Below are the code and all the weights of a small trained network. Each question names an input and a target symbol and asks about switching units off, where a switched-off unit gives its printed mean instead of its output.

import numpy as np


def w(rows, s, z=0):
    codes = np.array(rows[::2]) - 128.0
    scale = np.full(codes.shape[1], s)
    scale[-1] = z or s
    return codes * scale


def softmax(a):
    e = np.exp(a - a.max(-1, keepdims=True))
    return e / e.sum(-1, keepdims=True)


def log_softmax(a):
    a = a - a.max(-1, keepdims=True)
    return a - np.log(np.exp(a).sum(-1, keepdims=True))


def net(x, mask):
    ids = ['ΛΠΣαβγδεζθμξφω'.index(c) for c in x.split()]
    T = len(ids)
    res = E[ids] + P[:T]
    u = 0
    for l in range(2):
        r = res
        for j in range(3):
            rows = slice(4 * j, 4 * j + 4)
            q, k, v = (r @ M[l][rows].T for M in (Q, K, V))
            z = softmax(np.where(np.tri(T) > 0, q @ k.T / 4**0.5, -1e9)) @ v
            o = O[l][rows]
            res = res + np.where(mask[u + j], z, o[:, -1]) @ o[:, :-1]
        u += 3
    return log_softmax(res[-1] @ U[:, :-1].T + U[:, -1])


Q, K, V, O = {}, {}, {}, {}
E = w([
[86,199,148],'Λ',
[54,180,163],'Π',
[68,196,149],'Σ',
[100,216,160],'α',
[101,221,168],'β',
[138,234,150],'γ',
[63,169,123],'δ',
[63,254,153],'ε',
[61,166,119],'ζ',
[17,192,109],'θ',
[112,145,162],'μ',
[167,171,148],'ξ',
[78,52,82],'φ',
[21,70,65],'ω',
],0.0081)
P = w([
[165,113,147],'0',
[142,139,101],'1',
[70,125,188],'2',
[134,147,59],'3',
[2,109,232],'4',
[134,151,30],'5',
],0.014)
Q[0] = w([
[134,112,113],'L0H1',
[110,130,58],'L0H1',
[100,174,114],'L0H1',
[175,66,165],'L0H1',
[137,104,116],'L0H2',
[146,114,111],'L0H2',
[75,155,150],'L0H2',
[112,103,115],'L0H2',
[149,145,143],'L0H3',
[54,56,163],'L0H3',
[250,248,71],'L0H3',
[71,84,112],'L0H3',
],0.021)
K[0] = w([
[129,114,127],'L0H1',
[97,90,103],'L0H1',
[106,137,115],'L0H1',
[174,126,158],'L0H1',
[122,114,130],'L0H2',
[128,123,136],'L0H2',
[120,160,112],'L0H2',
[112,130,124],'L0H2',
[122,146,156],'L0H3',
[148,148,55],'L0H3',
[93,100,252],'L0H3',
[144,94,58],'L0H3',
],0.034)
V[0] = w([
[136,187,164],'L0H1',
[120,142,111],'L0H1',
[137,123,158],'L0H1',
[130,50,96],'L0H1',
[121,147,127],'L0H2',
[153,88,130],'L0H2',
[143,149,29],'L0H2',
[105,122,160],'L0H2',
[176,123,161],'L0H3',
[42,127,68],'L0H3',
[165,8,135],'L0H3',
[119,95,116],'L0H3',
],0.012)
O[0] = w([
[61,47,64,161],'L0H1',
[132,164,118,151],'L0H1',
[114,70,136,111],'L0H1',
[195,183,198,65],'L0H1',
[142,167,139,150],'L0H2',
[80,40,93,73],'L0H2',
[115,179,39,151],'L0H2',
[165,126,180,135],'L0H2',
[92,52,105,70],'L0H3',
[191,251,169,224],'L0H3',
[202,34,220,2],'L0H3',
[160,128,161,115],'L0H3',
],0.012,0.006)
Q[1] = w([
[174,110,28],'L1H1',
[7,254,95],'L1H1',
[81,106,105],'L1H1',
[189,113,94],'L1H1',
[84,136,138],'L1H2',
[219,81,76],'L1H2',
[154,136,78],'L1H2',
[204,95,73],'L1H2',
[159,135,61],'L1H3',
[116,100,100],'L1H3',
[104,136,213],'L1H3',
[105,122,171],'L1H3',
],0.017)
K[1] = w([
[115,57,161],'L1H1',
[254,115,6],'L1H1',
[89,99,76],'L1H1',
[123,109,185],'L1H1',
[130,129,156],'L1H2',
[192,105,75],'L1H2',
[126,156,130],'L1H2',
[177,119,88],'L1H2',
[151,126,79],'L1H3',
[130,78,94],'L1H3',
[100,143,188],'L1H3',
[114,119,156],'L1H3',
],0.018)
V[1] = w([
[160,111,147],'L1H1',
[86,138,165],'L1H1',
[7,156,226],'L1H1',
[85,134,185],'L1H1',
[126,135,198],'L1H2',
[82,104,173],'L1H2',
[180,112,89],'L1H2',
[171,128,99],'L1H2',
[191,99,86],'L1H3',
[149,127,114],'L1H3',
[100,131,146],'L1H3',
[71,118,169],'L1H3',
],0.015)
O[1] = w([
[167,148,115,45],'L1H1',
[95,168,163,121],'L1H1',
[36,253,231,119],'L1H1',
[106,206,173,84],'L1H1',
[179,128,161,115],'L1H2',
[149,76,141,144],'L1H2',
[163,153,80,2],'L1H2',
[145,159,101,54],'L1H2',
[64,114,124,23],'L1H3',
[97,135,127,117],'L1H3',
[153,121,131,148],'L1H3',
[191,97,132,120],'L1H3',
],0.015,0.013)
U = w([
[165,254,119,121],'Λ',
[95,115,108,197],'Π',
[83,113,126,66],'Σ',
[141,136,125,145],'α',
[165,116,114,198],'β',
[62,211,38,6],'γ',
[124,58,94,83],'δ',
[107,120,116,141],'ε',
[139,101,144,154],'ζ',
[124,136,204,11],'θ',
[194,160,94,254],'μ',
[138,133,115,184],'ξ',
[106,112,11,166],'φ',
[115,134,137,115],'ω',
],0.01,0.0081)

Each question gives the input, a string of symbols that net reads in full, and the target symbol t.
The units are the heads (4 rows each of Q, K, V and O). Each row of codes is followed by its name. A weight is (code - 128) times the scale printed after its matrix; where a second scale follows, it is the last column's (O and U).
mask holds one flag per head, layer by layer. A switched-off head (its flag False) gives its mean, the last column of its rows in O, instead of its output. The means were averaged over made-up inputs and are rounded, as every weight is.
A unit's drop is (log p(t) with every unit on - log p(t) with that unit switched off) / (log p(t) with every unit on - log p(t) with every unit switched off).
The circuit of an input: a set's keep is (log p(t) with only the set's units on - log p(t) with every unit switched off) / (log p(t) with every unit on - log p(t) with every unit switched off). Starting from all 6 units, units are removed one at a time, each time the one whose removal leaves the highest keep (on an exact tie, the one counted first), for as long as the keep stays at least 0.8.
circuit, biggest first: the units of the circuit, biggest drop first
unit that matters most: the unit with the biggest drop
which heads matter: for each layer, one digit per head in row order, 1 if its drop is at least 0.15 and else 0, layers parted by /
input θ ε ζ ζ θ Π, target γ: which heads matter	111 / 001
input α ξ β ξ θ β, target φ: which heads matter	100 / 101
input ξ θ θ ω Π ε, target Λ: circuit, biggest first	[L0H1]
input γ θ φ, target Λ: circuit, biggest first	[L0H3 L1H1]
input θ β θ Σ, target γ: which heads matter	001 / 001
input θ θ φ ω Π, target μ: which heads matter	001 / 101
input θ γ ξ θ, target φ: circuit, biggest first	[L0H3 L1H2]
input Π ξ ω θ, target Λ: circuit, biggest first	[L0H1 L0H3]
input ξ θ θ γ β θ, target γ: circuit, biggest first	[L0H3 L1H3]
input Π Π α, target θ: which heads matter	010 / 110
input Λ ω β α, target Λ: which heads matter	100 / 011
input θ Π ζ θ α β, target γ: which heads matter	011 / 001
input β Π Π, target θ: which heads matter	010 / 110
input θ δ α Π Π, target θ: unit that matters most	L1H2
input β φ μ β, target μ: circuit, biggest first	[L1H1 L0H1 L0H3]
input ε θ Π, target Λ: which heads matter	001 / 101
input α θ α ε, target γ: which heads matter	001 / 000
input μ β ξ Σ, target φ: which heads matter	101 / 010
input ε α ξ μ δ, target ζ: circuit, biggest first	[L1H3 L1H2]
input ξ Π θ θ θ, target Λ: circuit, biggest first	[L0H3]
input θ θ α, target Λ: circuit, biggest first	[L0H3 L1H1]
input ω Π ε μ θ, target ζ: circuit, biggest first	[L1H3 L1H2]
